Below are the code and all the weights of a small trained network. Each question names an input and a class and asks about switching units off, where a switched-off unit gives its printed mean instead of its output.

import numpy as np


def w(rows, s, z=0):
    codes = np.array(rows[::2]) - 128.0
    scale = np.full(codes.shape[1], s)
    scale[-1] = z or s
    return codes * scale


def norm(h):
    return h / np.sqrt((h * h).mean(-1, keepdims=True) + 1e-5)


def f(y):
    return np.maximum(y, 0)


def log_softmax(a):
    a = a - a.max(-1, keepdims=True)
    return a - np.log(np.exp(a).sum(-1, keepdims=True))


def net(x, mask):
    res = np.array(x, float).reshape(1, 6) / 4 @ E
    u = 0
    for l in range(2):
        y = f(norm(res) @ A[l][:, :-1].T + A[l][:, -1])
        res = res + np.where(mask[u : u + 8], y, B[l][:, -1]) @ B[l][:, :-1]
        u += 8
    return log_softmax(norm(res)[-1] @ U[:, :-1].T + U[:, -1])


A, B = {}, {}
E = w([
[7,125,83,102,139],'x0',
[113,114,149,174,185],'x1',
[101,177,137,140,186],'x2',
[93,116,32,182,47],'x3',
[130,134,197,155,115],'x4',
[150,182,92,164,173],'x5',
],0.002)
A[0] = w([
[73,65,5,222,92,188],'L0N0',
[26,83,176,41,186,2],'L0N1',
[111,164,76,45,78,191],'L0N2',
[185,109,110,233,108,202],'L0N3',
[162,182,176,125,251,184],'L0N4',
[127,70,162,235,252,130],'L0N5',
[225,213,70,222,168,146],'L0N6',
[182,57,95,144,183,95],'L0N7',
],0.0029,0.00094)
B[0] = w([
[104,216,88,111,122,253],'L0N0',
[253,54,126,124,74,190],'L0N1',
[109,151,172,155,201,194],'L0N2',
[138,180,147,72,50,197],'L0N3',
[25,153,105,151,180,222],'L0N4',
[84,171,135,107,154,208],'L0N5',
[143,68,95,30,56,208],'L0N6',
[143,209,104,121,113,153],'L0N7',
],0.003,0.0026)
A[1] = w([
[63,74,75,100,156,184],'L1N0',
[128,161,174,134,208,98],'L1N1',
[36,142,63,154,116,163],'L1N2',
[120,146,214,190,169,117],'L1N3',
[148,147,163,105,63,252],'L1N4',
[161,153,166,118,254,109],'L1N5',
[140,156,183,122,84,197],'L1N6',
[178,83,205,136,102,222],'L1N7',
],0.0045,0.0013)
B[1] = w([
[176,159,151,87,252,220],'L1N0',
[12,183,6,52,141,196],'L1N1',
[17,205,190,121,161,255],'L1N2',
[48,219,35,44,150,186],'L1N3',
[145,101,179,124,184,220],'L1N4',
[28,212,60,113,119,218],'L1N5',
[144,82,124,106,162,192],'L1N6',
[151,108,133,127,223,206],'L1N7',
],0.0038,0.0031)
U = w([
[235,149,52,133,31,107],'0',
[125,78,108,230,75,2],'1',
[69,144,160,252,87,47],'2',
[1,240,66,50,206,199],'3',
[232,21,220,102,181,183],'4',
[93,57,156,148,17,53],'5',
],0.0073,0.0064)

Each question gives the input, the list of numbers given to net, and the class t.
The units are the neurons (one row each of A and B). Each row of codes is followed by its name. A weight is (code - 128) times the scale printed after its matrix; where a second scale follows, it is the last column's (A, B and U).
mask holds one flag per neuron, layer by layer. A switched-off neuron (its flag False) gives its mean, the last column of its row in B, instead of its output. The means were averaged over made-up inputs and are rounded, as every weight is.
A unit's drop is (log p(t) with every unit on - log p(t) with that unit switched off) / (log p(t) with every unit on - log p(t) with every unit switched off).
unit that matters most: the unit with the biggest drop
top k neurons: the k neurons with the biggest drops, biggest first
k most important neurons of layer l: the k neurons of layer l with the biggest drops, biggest first
drop when u is switched off: that unit's drop, to one decimal
input [2,-7,-5,0,5,8], class 4: top 2 neurons	L0N4; L1N5
input [4,-3,-4,-1,-4,-6], class 4: 3 most important neurons of layer 1	L1N5; L1N1; L1N3
input [8,-7,-4,-3,-2,-4], class 4: unit that matters most	L0N1
input [-8,4,-1,-3,7,-5], class 3: top 2 neurons	L1N3; L0N1
input [-6,6,-3,4,0,2], class 0: 2 most important neurons of layer 1	L1N0; L1N2
input [-7,6,-7,-7,6,-5], class 3: 3 most important neurons of layer 1	L1N3; L1N5; L1N1
input [-4,0,-6,-2,-5,4], class 0: 2 most important neurons of layer 1	L1N2; L1N0
input [-2,-3,-6,4,5,6], class 4: drop when L0N4 is switched off	0.2
input [-7,1,6,4,-1,-5], class 4: drop when L1N6 is switched off	0.0
input [-7,4,-8,3,-7,-8], class 4: drop when L1N2 is switched off	-0.1
